Table B holds the same points as the rows below and some others, measured another way and shuffled. Each row below is followed by which row of B it is.
B:
0: -290 -2 -141 -62 -51 -180 81 -190 -61 -220 261 81 192 -79 -209 44 408 102 -72 137 236 -279 -112 211 479 -519 190 -70 -219 -324 57 -40 305 -673
1: -132 96 -131 -178 19 -362 165 164 -60 -119 80 32 14 20 143 109 -178 70 89 216 -38 2 -73 -54 381 170 -155 73 -290 40 -39 -187 -350 -94
2: -29 -157 -95 11 -14 -98 110 63 -65 9 21 -3 -47 -88 157 -149 -74 -152 183 73 -90 1 -7 51 165 103 -129 147 -77 48 -60 0 -227 -76
3: -255 167 -223 -273 147 -250 182 -101 57 -141 244 28 228 -100 -244 248 306 141 -198 -65 296 -86 125 58 754 -346 -36 -55 -330 -115 49 -111 373 -439
4: 56 279 67 -3 -114 -5 -210 8 -46 35 112 -262 48 136 -283 -114 193 -60 -98 -227 0 -396 205 126 -2 -73 -16 -153 33 -296 -120 98 108 185
5: -207 35 -282 -291 221 -261 289 19 49 -66 142 89 127 -141 -19 244 56 95 -78 -27 188 117 103 -31 737 -97 -158 97 -348 136 46 -153 131 -311
6: -180 -487 -348 -53 116 39 256 -57 -102 -6 86 352 38 -240 202 68 111 67 151 13 151 171 -210 96 385 -296 220 306 -137 255 114 -9 128 -783
7: 150 207 238 179 -321 -209 -213 218 -150 -14 -45 -337 -171 207 113 -400 -261 -272 261 220 -399 -384 4 59 -355 457 -257 -67 69 -296 -247 30 -702 584
8: 163 419 92 -86 -93 -181 -173 266 -62 85 -11 -321 -69 239 -60 -70 -224 -62 10 -142 -199 -270 202 -61 -81 407 -251 -90 -27 -92 -196 -26 -384 611
9: -122 -11 41 154 -251 -58 -130 -152 -138 -154 171 -58 75 27 -153 -230 322 -59 65 144 24 -467 -131 275 -3 -343 202 -103 5 -445 -46 77 50 -362
10: 178 130 -45 -36 1 213 -210 89 -74 222 23 -179 -13 114 -203 -60 110 -32 -93 -517 19 -237 234 62 -125 -26 80 -13 148 7 -90 156 189 200
11: -129 54 -165 -184 101 -222 178 33 9 -50 116 -14 71 -81 -20 95 25 7 -11 0 80 5 98 4 505 -20 -166 60 -245 27 -9 -98 9 -155
12: 56 220 -250 -319 263 159 -38 49 42 207 133 -54 139 27 -370 321 253 208 -344 -733 320 -58 357 -25 402 -240 93 -18 -52 182 22 62 606 -73
13: 40 183 136 125 -246 6 -247 -39 -114 -25 108 -250 13 145 -235 -275 219 -127 14 -58 -66 -502 67 204 -154 -111 56 -155 96 -420 -131 125 -11 108
14: -9 225 -146 -280 141 -350 180 295 11 29 2 -78 -29 39 144 163 -335 27 33 1 -79 125 143 -178 436 424 -374 102 -288 230 -86 -188 -383 276
15: 114 199 18 -33 -35 22 -131 63 -29 94 44 -261 -8 79 -186 -135 77 -137 -40 -277 -34 -251 258 73 23 72 -128 -57 46 -128 -126 101 32 296
16: -12 -119 -172 -35 40 200 -52 -62 -79 103 104 55 76 -39 -157 14 275 48 -67 -357 170 -145 52 144 127 -334 252 68 38 19 26 124 366 -377
17: 25 432 2 -184 -14 -216 -90 173 -25 7 89 -222 41 171 -178 83 -37 65 -111 -153 -7 -252 184 -34 196 142 -157 -120 -138 -126 -114 -65 -110 281
18: 11 290 129 53 -260 -193 -212 108 -142 -90 87 -207 -7 222 -98 -165 7 -14 51 110 -146 -459 -48 102 -153 80 10 -153 -11 -356 -136 4 -314 172
19: 194 158 -137 -173 175 286 -154 85 10 299 34 -169 44 64 -310 97 168 28 -222 -768 150 -118 398 9 76 -80 46 10 114 162 -50 162 434 200
20: -216 -92 70 221 -389 -298 -65 -56 -237 -305 150 73 15 76 132 -264 96 0 267 610 -132 -449 -463 245 -89 -186 231 -57 -106 -470 -46 -65 -431 -488
21: 58 171 -303 -361 332 130 56 105 72 236 78 -28 112 -24 -247 347 129 166 -286 -711 275 90 375 -81 472 -104 -13 75 -97 325 24 26 497 -17
22: 29 51 109 150 -229 -137 -108 49 -113 -43 34 -206 -72 64 35 -329 -31 -230 202 169 -207 -317 -14 132 -119 134 -128 -27 15 -283 -147 50 -353 172
23: -134 145 -259 -231 151 192 -82 -188 -20 30 285 76 279 -2 -526 309 624 318 -406 -585 493 -296 142 177 441 -754 435 -122 -70 -117 111 89 901 -664
24: 4 293 109 23 -209 -228 -150 80 -99 -84 103 -238 0 165 -108 -148 19 -59 35 109 -118 -403 24 87 -12 87 -90 -145 -64 -340 -140 -15 -255 200
25: 33 456 121 -40 -184 -208 -228 107 -80 -50 116 -289 38 243 -234 -71 55 17 -83 -53 -72 -464 101 64 -28 74 -65 -225 -48 -354 -155 -12 -151 296
26: -177 279 -159 -289 100 -352 144 78 24 -119 167 -34 136 18 -117 243 45 152 -126 7 142 -82 90 -35 595 -51 -146 -49 -335 -43 -9 -171 15 -143
27: 133 238 106 13 -110 -142 -112 163 -42 58 -10 -316 -97 116 -22 -231 -144 -224 99 -45 -220 -232 205 14 -51 351 -307 -35 0 -139 -188 28 -350 528
28: 110 -282 90 259 -228 -109 20 147 -154 20 -116 -117 -234 -46 403 -506 -330 -402 489 345 -428 -68 -116 78 -265 455 -266 215 69 -28 -166 50 -750 260
29: -132 -216 -92 48 -89 -219 159 17 -105 -117 58 61 -41 -110 226 -175 -71 -136 267 340 -111 -38 -162 93 218 52 -96 152 -154 -61 -35 -62 -337 -265
30: -119 59 -194 -209 131 -201 191 31 29 -30 115 -11 75 -104 -41 119 49 6 -34 -55 105 41 132 3 553 -36 -185 65 -244 50 -3 -80 63 -152
31: 168 -30 -80 0 27 269 -156 60 -73 225 0 -108 -25 44 -133 -95 108 -73 -25 -495 14 -164 197 82 -109 -49 98 75 164 72 -62 177 188 79
32: 76 -3 -39 58 -88 269 -241 -66 -133 116 107 -62 52 82 -256 -102 330 28 -86 -410 106 -373 57 198 -157 -341 336 -45 176 -152 -33 190 339 -209
33: 143 208 189 122 -255 -195 -173 207 -124 4 -40 -319 -146 179 94 -344 -244 -250 219 152 -343 -328 52 33 -267 438 -265 -50 35 -234 -226 21 -617 556
34: -249 -361 -47 170 -228 -335 196 -58 -166 -263 88 154 -47 -146 341 -288 -45 -162 405 681 -167 -106 -386 181 180 -44 -12 155 -192 -207 -21 -100 -509 -527
35: 191 97 41 20 -35 4 -90 155 -50 153 -51 -278 -112 61 7 -230 -144 -251 114 -202 -193 -130 244 10 -80 342 -275 41 63 5 -171 91 -252 492
36: 93 65 -29 -61 12 -122 38 174 -34 87 -32 -171 -87 14 87 -126 -197 -182 125 -60 -152 -21 169 -37 114 337 -297 95 -67 69 -121 -9 -304 329
37: 252 -263 73 290 -224 258 -223 128 -214 208 -121 -114 -212 69 192 -458 -138 -275 316 -135 -313 -215 -56 132 -590 214 92 168 312 9 -144 222 -377 214
38: -1 38 62 109 -177 -50 -122 -22 -106 -30 79 -161 -16 40 -81 -250 122 -153 102 39 -90 -331 21 165 -45 -56 -8 -51 28 -282 -104 83 -103 6
39: -32 -136 144 310 -367 -61 -167 -86 -196 -127 70 -111 -52 43 42 -462 136 -235 277 329 -201 -468 -207 282 -273 -97 110 -40 99 -445 -120 118 -300 -160
40: 13 42 -262 -251 234 92 67 68 9 168 79 26 82 -47 -144 229 108 126 -160 -493 203 61 222 -31 375 -120 34 103 -92 244 29 12 344 -140
41: 161 -104 -186 -109 156 187 25 150 -29 265 -46 -47 -64 -47 35 -9 -84 -84 23 -462 -8 110 225 -42 80 153 -67 201 63 335 -49 94 58 141
42: 28 319 37 -64 -61 -63 -154 7 -16 12 123 -267 77 108 -307 -68 195 -51 -133 -230 45 -366 240 105 126 -71 -71 -155 -22 -277 -111 55 133 170
43: -224 -20 43 174 -297 -91 -120 -250 -155 -255 240 -7 138 22 -210 -229 462 -5 39 258 94 -546 -221 347 71 -542 314 -162 -38 -580 -5 62 156 -603
44: -103 111 -121 -192 59 -385 211 181 -12 -76 47 -32 -7 -18 158 72 -226 -22 106 199 -78 67 39 -83 448 283 -328 87 -307 74 -70 -188 -380 78
45: -173 151 -148 -179 58 -158 60 -72 -3 -88 200 -20 167 -29 -239 140 283 107 -155 -107 221 -186 94 92 503 -307 29 -67 -211 -162 10 -41 307 -331
46: 20 -36 -202 -208 208 -122 226 161 35 119 -10 -38 -39 -117 134 63 -192 -108 73 -151 -24 224 228 -99 434 258 -328 204 -176 306 -45 -62 -128 129
47: 131 -79 -71 -36 63 -45 80 190 -22 158 -73 -134 -133 -57 179 -153 -255 -237 188 -120 -183 95 195 -54 93 395 -324 194 -27 214 -120 22 -327 341
48: -299 108 -246 -255 120 -245 198 -139 22 -173 272 96 250 -109 -243 260 356 196 -189 -9 330 -115 29 95 759 -453 69 -54 -345 -153 76 -120 410 -616
49: -174 -498 -79 208 -189 -201 204 -33 -177 -177 28 184 -92 -190 422 -336 -97 -213 465 575 -197 -17 -374 170 81 6 -4 255 -114 -64 -7 -46 -503 -498
50: -169 49 -367 -411 371 -183 343 51 102 39 135 95 143 -182 -61 378 60 144 -158 -259 281 259 244 -99 874 -87 -193 149 -370 310 70 -139 310 -288
51: 63 203 51 1 -89 -77 -116 57 -42 32 62 -252 -9 93 -152 -157 54 -144 0 -118 -72 -283 188 87 39 78 -145 -75 -5 -206 -133 57 -78 262
52: -35 -133 -162 -96 89 -166 195 109 -28 25 3 10 -51 -116 188 -46 -174 -127 165 42 -70 136 61 -35 334 209 -252 202 -166 180 -46 -64 -243 -19
53: -229 -13 -90 -18 -103 -169 46 -136 -86 -181 213 51 132 -47 -131 -27 308 59 -6 155 136 -279 -128 194 339 -381 154 -51 -170 -286 21 -24 154 -538
54: -8 -65 -201 -88 87 206 -50 -47 -64 112 117 55 92 -26 -199 82 290 100 -126 -426 216 -145 84 123 174 -346 258 54 26 48 39 108 432 -364
55: -174 -26 -99 -5 -82 -38 -8 -163 -73 -116 203 23 150 -42 -207 -37 376 47 -54 -14 184 -301 -48 213 284 -448 208 -52 -88 -273 24 44 299 -513
56: 12 -226 -176 -1 33 155 10 -11 -94 109 43 82 5 -77 10 -49 126 -18 56 -233 62 -48 3 100 78 -164 157 160 34 114 10 96 145 -307
57: 66 -242 129 307 -311 -67 -78 58 -188 -39 -45 -124 -177 -3 269 -534 -153 -364 426 344 -357 -242 -158 171 -325 234 -99 119 108 -211 -155 97 -600 114
58: 99 202 8 -66 -3 -44 -73 94 -14 89 33 -255 -12 64 -136 -110 5 -133 -20 -228 -56 -182 269 27 100 143 -210 -33 -10 -78 -128 58 -44 325
59: -10 -401 -129 156 -105 182 -16 -50 -175 59 26 149 -40 -88 122 -209 130 -82 201 -41 -28 -108 -187 187 -106 -211 273 191 106 24 13 123 -2 -452
60: -141 -212 -116 114 -150 147 -110 -185 -177 -68 189 159 112 -8 -162 -84 439 117 1 -72 178 -361 -233 294 -8 -599 507 1 50 -240 68 121 340 -746
61: 100 117 -1 -30 -13 -5 -73 89 -38 105 22 -204 -35 39 -80 -130 -12 -147 18 -219 -70 -164 219 36 44 133 -163 16 15 -43 -119 68 -63 273
62: -15 -435 153 456 -446 -86 -69 -28 -271 -133 -31 -17 -194 -45 372 -646 -103 -379 558 592 -405 -308 -391 271 -433 118 44 141 128 -323 -129 101 -706 -166
63: -100 -64 60 184 -270 -41 -131 -147 -159 -141 154 -58 51 26 -115 -281 296 -99 105 169 -20 -450 -159 278 -68 -310 208 -76 39 -437 -52 91 5 -343
64: 285 -356 -4 195 -96 193 -76 240 -173 274 -203 -64 -274 -4 378 -391 -371 -319 398 -116 -368 60 -2 10 -448 464 -99 315 230 296 -140 134 -561 345
65: 103 -35 11 23 -45 -154 51 198 -61 76 -73 -170 -147 -8 229 -243 -300 -268 266 88 -268 10 100 -30 19 446 -348 141 -41 76 -148 -12 -517 379
66: 50 -292 -93 141 -102 223 -92 -38 -157 93 31 54 -32 -39 28 -206 156 -77 140 -167 -18 -179 -90 184 -161 -201 256 130 151 -11 -7 164 72 -308
67: -49 -656 -84 331 -243 151 3 -81 -256 -30 -4 230 -118 -139 343 -407 51 -178 435 268 -163 -124 -414 261 -281 -197 327 277 155 -35 17 129 -265 -612
68: 235 -116 -4 122 -79 255 -192 135 -136 234 -73 -122 -134 67 43 -258 -68 -170 142 -336 -163 -154 90 71 -350 154 63 127 231 91 -109 181 -138 221
69: -62 -358 -168 104 -61 166 7 -82 -159 32 77 179 18 -93 52 -117 197 -6 130 -76 57 -125 -181 187 12 -316 323 165 53 14 43 101 127 -569
70: 71 71 -155 -205 182 -84 131 175 40 158 -10 -119 -35 -59 38 57 -168 -105 11 -257 -19 136 294 -96 353 272 -324 141 -125 242 -75 -27 -83 262
71: -10 -114 -48 23 -53 -193 116 113 -69 -6 -13 -58 -89 -61 223 -191 -193 -193 255 187 -189 -2 -15 19 134 262 -238 152 -102 32 -88 -37 -415 68

-164 83 -89 124 183 38 -211 -147 79 -67 315 -78 -349 580 47 -46 -197 -286 228 -37 -30 -283 -99 151 72 459 -239 -72 433 4 108 260 => 3
-186 -137 -202 107 -12 -159 182 -17 51 201 229 -179 26 142 177 -81 -137 -148 -153 -171 157 226 -195 17 -162 249 -132 193 35 -269 254 -161 => 54
-13 -244 -3 74 46 -21 318 48 -66 88 -91 -21 188 -65 -4 -29 -12 10 -192 -121 55 204 56 -208 -5 -30 36 67 -249 -129 48 -173 => 22
-104 59 359 -237 -305 61 444 -67 -55 132 446 195 241 109 206 -89 81 140 -321 -173 321 -104 -247 -289 -260 2 270 428 624 -351 787 -21 => 14
68 -330 254 78 93 252 110 -24 -289 -89 -400 177 103 -125 -363 95 70 24 10 137 -158 -69 346 -147 273 -31 188 -220 -405 182 -252 88 => 57
77 -230 -216 341 353 150 293 -167 39 -122 37 32 -145 452 -249 66 -85 -239 188 -189 -239 -213 48 -99 157 36 -163 -140 -174 232 -260 -236 => 10
18 -252 -102 255 269 133 70 -98 -71 -83 -133 1 -117 234 -248 59 -81 -191 151 -28 -199 -101 151 -17 213 136 -103 -207 -270 189 -288 -37 => 38
-164 -244 -243 282 271 -40 -337 -18 -65 14 -201 -236 -266 165 -133 16 -211 -304 200 118 -155 100 158 262 217 453 -275 -293 -366 77 -376 172 => 60
-25 -324 -97 156 176 -65 40 135 -109 59 -374 -153 103 -158 -75 -30 -71 -32 -88 8 -39 322 243 -98 157 72 -82 -168 -568 -37 -280 -25 => 39
41 -222 -170 271 236 133 369 -165 6 -52 122 54 -72 375 -186 62 -66 -195 80 -203 -150 -163 -34 -106 65 37 -91 -20 -96 140 -95 -273 => 15
-175 -111 -232 138 137 -193 -98 56 70 127 44 -270 -85 162 155 -100 -193 -179 -29 -78 83 240 -28 76 -8 343 -258 -13 -90 -197 20 47 => 55
-164 -97 316 -187 -256 -10 66 63 -189 166 15 33 204 -201 114 -77 27 111 -279 73 255 160 13 -100 -82 167 205 174 134 -312 411 184 => 29
-168 -43 -282 157 12 -125 405 -152 166 172 565 -112 -36 440 207 -68 -148 -225 -116 -347 152 18 -397 -15 -269 231 -175 343 343 -249 436 -334 => 12
52 -311 69 104 9 138 530 -70 -142 54 -40 146 228 -19 -175 47 67 17 -173 -144 -17 24 31 -259 5 -141 164 102 -228 -5 64 -306 => 33
-66 -280 -334 301 153 -44 419 -116 52 115 178 -111 6 247 -38 16 -119 -228 -50 -263 -35 109 -167 -32 -87 99 -159 118 -197 -50 6 -423 => 4
211 -337 120 183 331 259 191 0 -183 -202 -473 157 58 22 -409 89 41 8 106 19 -281 -113 425 -276 377 -166 74 -349 -524 320 -486 -6 => 37
-143 18 345 -220 -307 52 269 -62 -113 143 340 154 187 43 163 -74 55 94 -278 -71 291 -56 -178 -175 -205 111 253 345 515 -331 680 82 => 44
-291 -118 -536 348 179 -209 -42 -150 165 180 395 -341 -306 486 137 -49 -301 -452 108 -181 16 110 -310 328 -132 559 -430 87 68 -147 69 -178 => 23
-154 33 288 -212 -229 -23 138 21 -74 135 237 51 160 11 208 -115 5 92 -252 -43 285 40 -109 -164 -149 151 165 254 428 -343 577 163 => 1
28 -141 -327 296 356 -38 265 -52 154 -45 106 -121 -99 437 -4 -32 -150 -203 84 -281 -98 -13 -35 -131 60 72 -274 -59 -107 45 -134 -234 => 42
129 -127 -45 142 221 99 509 -64 56 -76 101 100 91 315 -72 -6 -5 -27 -46 -286 -57 -116 3 -351 40 -168 -20 40 0 47 34 -263 => 8
-228 -140 394 -253 -318 -54 -157 139 -286 209 -155 -20 227 -406 117 -90 22 143 -304 222 286 290 116 -17 -40 261 236 98 3 -360 348 361 => 34
36 -163 -146 196 271 17 192 5 40 -43 -49 -60 -20 249 -55 -28 -93 -109 32 -164 -82 18 90 -161 116 38 -146 -96 -178 44 -141 -104 => 24
58 -120 346 -45 -41 292 378 -142 -168 -80 100 310 118 167 -188 47 104 53 -64 -58 -14 -315 44 -273 51 -86 262 74 225 54 243 -11 => 47
-130 -131 244 -131 -234 26 248 -14 -165 162 126 77 219 -99 75 -44 41 72 -274 -25 209 93 -75 -135 -126 98 211 242 157 -268 436 6 => 2
91 -112 -257 336 412 150 320 -195 132 -176 195 33 -214 642 -183 44 -125 -267 236 -271 -238 -322 -24 -136 132 44 -230 -114 41 241 -179 -229 => 19
-61 -121 53 78 192 21 -240 64 -86 -59 -238 -92 -104 74 -68 -39 -101 -82 82 105 -59 42 246 -2 230 248 -98 -250 -162 27 -193 309 => 69
27 -322 13 124 26 95 469 -66 -130 74 -53 87 197 -15 -155 38 34 -21 -157 -131 -21 67 19 -206 -3 -88 112 89 -269 -17 33 -300 => 68
